Here is a tiny trained network, its code and every weight. The questions are about switching its units off for an input and a target symbol, where a switched-off unit gives its printed mean instead of its output.

import numpy as np


def w(rows, s, z=0):
    codes = np.array(rows[::2]) - 128.0
    scale = np.full(codes.shape[1], s)
    scale[-1] = z or s
    return codes * scale


def norm(h):
    return h / np.sqrt((h * h).mean(-1, keepdims=True) + 1e-5)


def f(y):
    return y / 2 * (1 + np.tanh(0.7978845608 * (y + 0.044715 * y**3)))


def softmax(a):
    e = np.exp(a - a.max(-1, keepdims=True))
    return e / e.sum(-1, keepdims=True)


def log_softmax(a):
    a = a - a.max(-1, keepdims=True)
    return a - np.log(np.exp(a).sum(-1, keepdims=True))


def net(x, mask):
    ids = ['ΓΘΛΠΦΩαβδεζστψ'.index(c) for c in x.split()]
    T = len(ids)
    res = E[ids] + P[:T]
    u = 0
    for l in range(2):
        r = norm(res)
        for j in range(2):
            rows = slice(3 * j, 3 * j + 3)
            q, k, v = (r @ M[l][rows].T for M in (Q, K, V))
            z = softmax(np.where(np.tri(T) > 0, q @ k.T / 3**0.5, -1e9)) @ v
            o = O[l][rows]
            res = res + np.where(mask[u + j], z, o[:, -1]) @ o[:, :-1]
        u += 2
        y = f(norm(res) @ A[l][:, :-1].T + A[l][:, -1])
        res = res + np.where(mask[u : u + 4], y, B[l][:, -1]) @ B[l][:, :-1]
        u += 4
    return log_softmax(norm(res)[-1] @ U[:, :-1].T + U[:, -1])


Q, K, V, O, A, B = {}, {}, {}, {}, {}, {}
E = w([
[131,157,81,171,118,164,198,141,17,151],'Γ',
[120,164,87,10,158,27,124,120,45,113],'Θ',
[165,146,219,111,174,184,123,72,202,207],'Λ',
[120,136,117,174,85,110,117,102,151,100],'Π',
[72,177,132,135,92,66,105,196,74,156],'Φ',
[143,122,141,121,157,121,199,113,75,57],'Ω',
[76,97,177,190,81,137,126,156,81,111],'α',
[193,150,194,134,150,44,91,189,126,202],'β',
[76,86,109,144,163,61,133,133,166,57],'δ',
[61,141,87,101,110,174,109,90,89,176],'ε',
[128,177,137,105,142,125,193,162,126,54],'ζ',
[139,233,111,175,84,112,124,157,67,111],'σ',
[87,116,173,94,100,113,131,99,135,113],'τ',
[146,178,84,110,121,117,158,57,160,121],'ψ',
],0.013)
P = w([
[191,85,97,119,167,232,32,76,81,150],'0',
[28,178,173,76,142,110,122,175,231,145],'1',
[148,144,153,166,2,108,154,115,80,61],'2',
[142,95,149,117,186,134,86,84,133,181],'3',
[57,149,177,50,148,127,150,166,240,117],'4',
[134,117,165,146,21,109,164,70,89,56],'5',
[149,99,139,122,188,121,91,86,133,187],'6',
[85,151,129,57,134,174,135,174,241,150],'7',
[139,125,153,145,14,102,159,70,97,58],'8',
[149,117,143,145,185,132,96,102,109,172],'9',
[109,165,148,59,150,181,161,175,215,97],'10',
[114,113,157,137,35,115,148,64,86,35],'11',
[153,107,143,143,184,128,103,100,114,173],'12',
[101,152,129,39,148,163,160,167,240,142],'13',
],0.009)
Q[0] = w([
[151,1,80,184,119,107,151,129,62,194],'0.h1',
[177,98,73,150,151,118,118,191,138,126],'0.h1',
[188,109,72,171,86,110,162,119,65,160],'0.h1',
[88,83,166,85,153,151,101,119,187,140],'0.h2',
[83,123,122,175,60,107,94,87,77,68],'0.h2',
[143,161,123,138,166,109,123,98,155,157],'0.h2',
],0.0082)
K[0] = w([
[137,74,87,239,159,222,179,146,158,173],'0.h1',
[188,128,78,210,213,109,83,187,163,109],'0.h1',
[163,174,50,226,103,206,140,164,142,161],'0.h1',
[50,85,200,65,127,123,119,129,156,150],'0.h2',
[171,48,85,152,65,207,2,82,98,26],'0.h2',
[109,175,47,108,150,66,156,33,121,130],'0.h2',
],0.0057)
V[0] = w([
[140,145,145,70,151,51,102,200,79,138],'0.h1',
[141,84,154,67,119,160,117,91,60,118],'0.h1',
[168,118,94,63,176,252,114,167,103,93],'0.h1',
[199,108,102,118,139,121,115,106,51,128],'0.h2',
[140,227,180,99,134,107,86,152,88,42],'0.h2',
[109,172,116,91,54,120,117,129,21,16],'0.h2',
],0.0039)
O[0] = w([
[115,135,23,90,165,127,100,96,109,153,106],'0.h1',
[159,169,140,51,67,63,88,254,186,147,251],'0.h1',
[93,143,128,124,121,100,161,107,88,75,23],'0.h1',
[120,94,139,147,154,148,114,69,149,55,78],'0.h2',
[187,128,169,140,49,132,110,183,180,142,168],'0.h2',
[157,91,118,112,145,93,163,112,133,211,189],'0.h2',
],0.0071,0.0025)
A[0] = w([
[81,181,75,164,74,168,196,170,145,126,6],'0.n1',
[96,171,122,70,164,141,115,255,173,129,210],'0.n2',
[55,143,97,104,124,89,195,159,104,67,2],'0.n3',
[120,136,113,154,157,114,125,133,143,160,5],'0.n4',
],0.0084,0.00092)
B[0] = w([
[112,1,178,35,182,70,126,58,169,103,167],'0.n1',
[114,31,21,68,71,149,159,245,203,109,254],'0.n2',
[173,121,103,168,56,122,103,49,152,219,155],'0.n3',
[188,77,196,198,247,132,89,131,83,190,124],'0.n4',
],0.0067,0.0078)
Q[1] = w([
[138,127,94,127,78,97,157,97,106,110],'1.h1',
[92,112,101,139,29,115,126,93,118,145],'1.h1',
[121,139,104,154,137,122,121,131,60,103],'1.h1',
[146,189,143,141,83,111,156,71,135,120],'1.h2',
[93,160,185,152,47,138,135,119,128,106],'1.h2',
[139,126,138,222,248,127,100,151,115,108],'1.h2',
],0.012)
K[1] = w([
[213,153,112,102,163,171,100,103,81,56],'1.h1',
[159,121,115,104,135,212,2,141,97,91],'1.h1',
[139,138,170,160,148,116,119,109,62,125],'1.h1',
[187,202,107,132,172,202,95,104,115,26],'1.h2',
[102,107,144,150,73,181,60,124,105,69],'1.h2',
[107,148,151,221,143,100,196,123,145,160],'1.h2',
],0.0096)
V[1] = w([
[158,131,87,157,99,41,154,153,69,128],'1.h1',
[115,139,98,79,64,90,115,142,198,97],'1.h1',
[113,139,83,162,145,116,34,114,139,164],'1.h1',
[178,71,108,134,203,100,130,104,171,47],'1.h2',
[136,138,59,47,180,140,151,93,112,113],'1.h2',
[52,1,126,114,181,130,95,169,77,134],'1.h2',
],0.0079)
O[1] = w([
[69,2,67,123,29,53,168,157,72,153,71],'1.h1',
[146,162,111,173,90,108,135,141,127,8,255],'1.h1',
[163,128,93,183,194,34,22,177,91,164,120],'1.h1',
[114,54,87,155,239,53,153,140,243,67,111],'1.h2',
[141,189,38,177,213,158,198,180,71,126,160],'1.h2',
[59,139,218,208,158,90,201,82,73,110,191],'1.h2',
],0.008,0.009)
A[1] = w([
[60,20,126,179,203,91,220,125,188,92,124],'1.n1',
[194,104,138,153,136,179,1,47,203,55,2],'1.n2',
[98,176,202,224,103,155,158,51,88,71,105],'1.n3',
[134,176,181,201,163,93,113,9,67,215,158],'1.n4',
],0.0057,0.0027)
B[1] = w([
[193,92,188,62,135,165,113,154,73,163,202],'1.n1',
[39,108,93,116,129,38,212,132,134,254,166],'1.n2',
[140,208,96,49,171,89,109,41,121,117,254],'1.n3',
[76,79,114,179,160,231,89,222,186,92,196],'1.n4',
],0.0085,0.005)
U = w([
[72,113,116,126,138,169,202,94,93,188,251],'Γ',
[139,146,79,126,164,67,170,153,67,133,73],'Θ',
[163,159,173,97,174,142,123,113,206,211,118],'Λ',
[69,112,103,132,122,49,120,92,190,177,157],'Π',
[73,153,132,166,96,74,107,166,93,124,6],'Φ',
[198,91,161,52,165,166,182,110,117,150,144],'Ω',
[99,91,198,111,106,152,77,86,135,127,23],'α',
[165,106,155,170,152,92,58,157,164,109,207],'β',
[149,78,156,137,215,83,108,125,140,88,168],'δ',
[112,188,110,180,161,209,73,155,125,111,171],'ε',
[119,122,116,150,57,186,164,181,199,69,96],'ζ',
[194,116,107,97,64,134,38,114,125,155,227],'σ',
[138,183,127,76,134,78,98,51,136,46,30],'τ',
[160,171,2,97,164,98,115,162,171,142,13],'ψ',
],0.0084,0.0014)

Each question gives the input, a string of symbols that net reads in full, and the target symbol t.
The units are the heads (3 rows each of Q, K, V and O) and the neurons (one row each of A and B). Each row of codes is followed by its name. A weight is (code - 128) times the scale printed after its matrix; where a second scale follows, it is the last column's (O, A, B and U).
mask holds one flag per unit, layer by layer, with each layer's heads first. A switched-off unit (its flag False) gives its mean, the last column of its rows in O or B, instead of its output. The means were averaged over made-up inputs and are rounded, as every weight is.
A unit's drop is (log p(t) with every unit on - log p(t) with that unit switched off) / (log p(t) with every unit on - log p(t) with every unit switched off).
The circuit of an input: a set's keep is (log p(t) with only the set's units on - log p(t) with every unit switched off) / (log p(t) with every unit on - log p(t) with every unit switched off). Starting from all 12 units, units are removed one at a time, each time the one whose removal leaves the highest keep (on an exact tie, the one counted first), for as long as the keep stays at least 0.8.
circuit, biggest first: the units of the circuit, biggest drop first
unit that matters most: the unit with the biggest drop
k most important neurons: the k neurons with the biggest drops, biggest first
k most important neurons of layer l: the k neurons of layer l with the biggest drops, biggest first
heads that matter: for each layer, one digit per head in row order, 1 if its drop is at least 0.15 and else 0, layers parted by /
input ψ Φ τ ε, target ε: heads that matter -> 00 / 00
input τ τ Γ, target τ: heads that matter -> 10 / 00
input τ τ Π, target τ: circuit, biggest first -> (1.n3; 0.n2)
input Φ τ τ σ ε τ Ω α τ, target Φ: circuit, biggest first -> (1.h1; 0.h1; 1.h2)
input ε ψ ε ψ Φ Φ, target ε: unit that matters most -> 1.n4
input σ τ ψ, target σ: circuit, biggest first -> (1.h2; 0.n2)
input ε τ ε δ ψ σ τ ε Γ Φ Λ ζ, target ε: circuit, biggest first -> (1.n4; 0.n2; 1.h1; 0.n3)
input τ δ τ, target τ: heads that matter -> 10 / 00
input α τ ε δ τ Ω, target α: circuit, biggest first -> (1.h2; 0.n2; 1.h1)
input τ τ τ Θ, target Θ: circuit, biggest first -> (1.h2; 1.n3)
input α Π Φ Θ ε τ α Ω Γ, target α: 2 most important neurons -> (0.n2; 1.n4)
input ψ τ τ τ ψ, target ζ: circuit, biggest first -> (0.n2; 1.n3)
input τ τ ε τ τ τ ζ ε Π Θ τ ζ τ Λ, target ζ: circuit, biggest first -> (0.n2; 1.h1; 1.n3)
input ε τ ε τ τ ε, target ε: most important neuron of layer 1 -> (1.n4)
input Ω Γ ψ σ τ Π, target Ω: circuit, biggest first -> (1.h1; 1.n1; 1.h2)
input ψ τ τ Π τ Π σ τ ε σ τ Ω, target ψ: circuit, biggest first -> (1.h2; 0.n2; 0.n1; 1.h1)
input ε Ω σ σ τ ε Π, target Π: 2 most important neurons -> (1.n2; 0.n4)
input τ ε ε σ α τ Γ ψ α Γ, target Γ: heads that matter -> 00 / 10
input τ ε β, target τ: 3 most important neurons -> (1.n3; 0.n2; 0.n3)
input ψ σ τ τ ε Π Φ ε ψ, target ψ: 2 most important neurons -> (0.n2; 0.n1)
input ε ψ τ τ ψ Π τ ε τ τ Ω Π, target ε: circuit, biggest first -> (0.n2; 1.h1; 1.n4)
input σ τ σ τ, target τ: unit that matters most -> 1.n3
input τ τ τ τ τ Λ, target τ: 2 most important neurons -> (1.n3; 0.n3)
input τ τ τ Λ Π ε σ τ τ Ω τ τ τ ε, target ζ: circuit, biggest first -> (1.h1; 1.n3)
input Λ τ Γ Γ Θ ψ τ τ τ τ σ τ τ β, target ζ: circuit, biggest first -> (0.n2; 1.h1)
input δ τ ε, target δ: heads that matter -> 00 / 01
input σ τ τ τ τ τ Γ ψ ε τ Γ, target Ω: 2 most important neurons -> (0.n1; 1.n1)
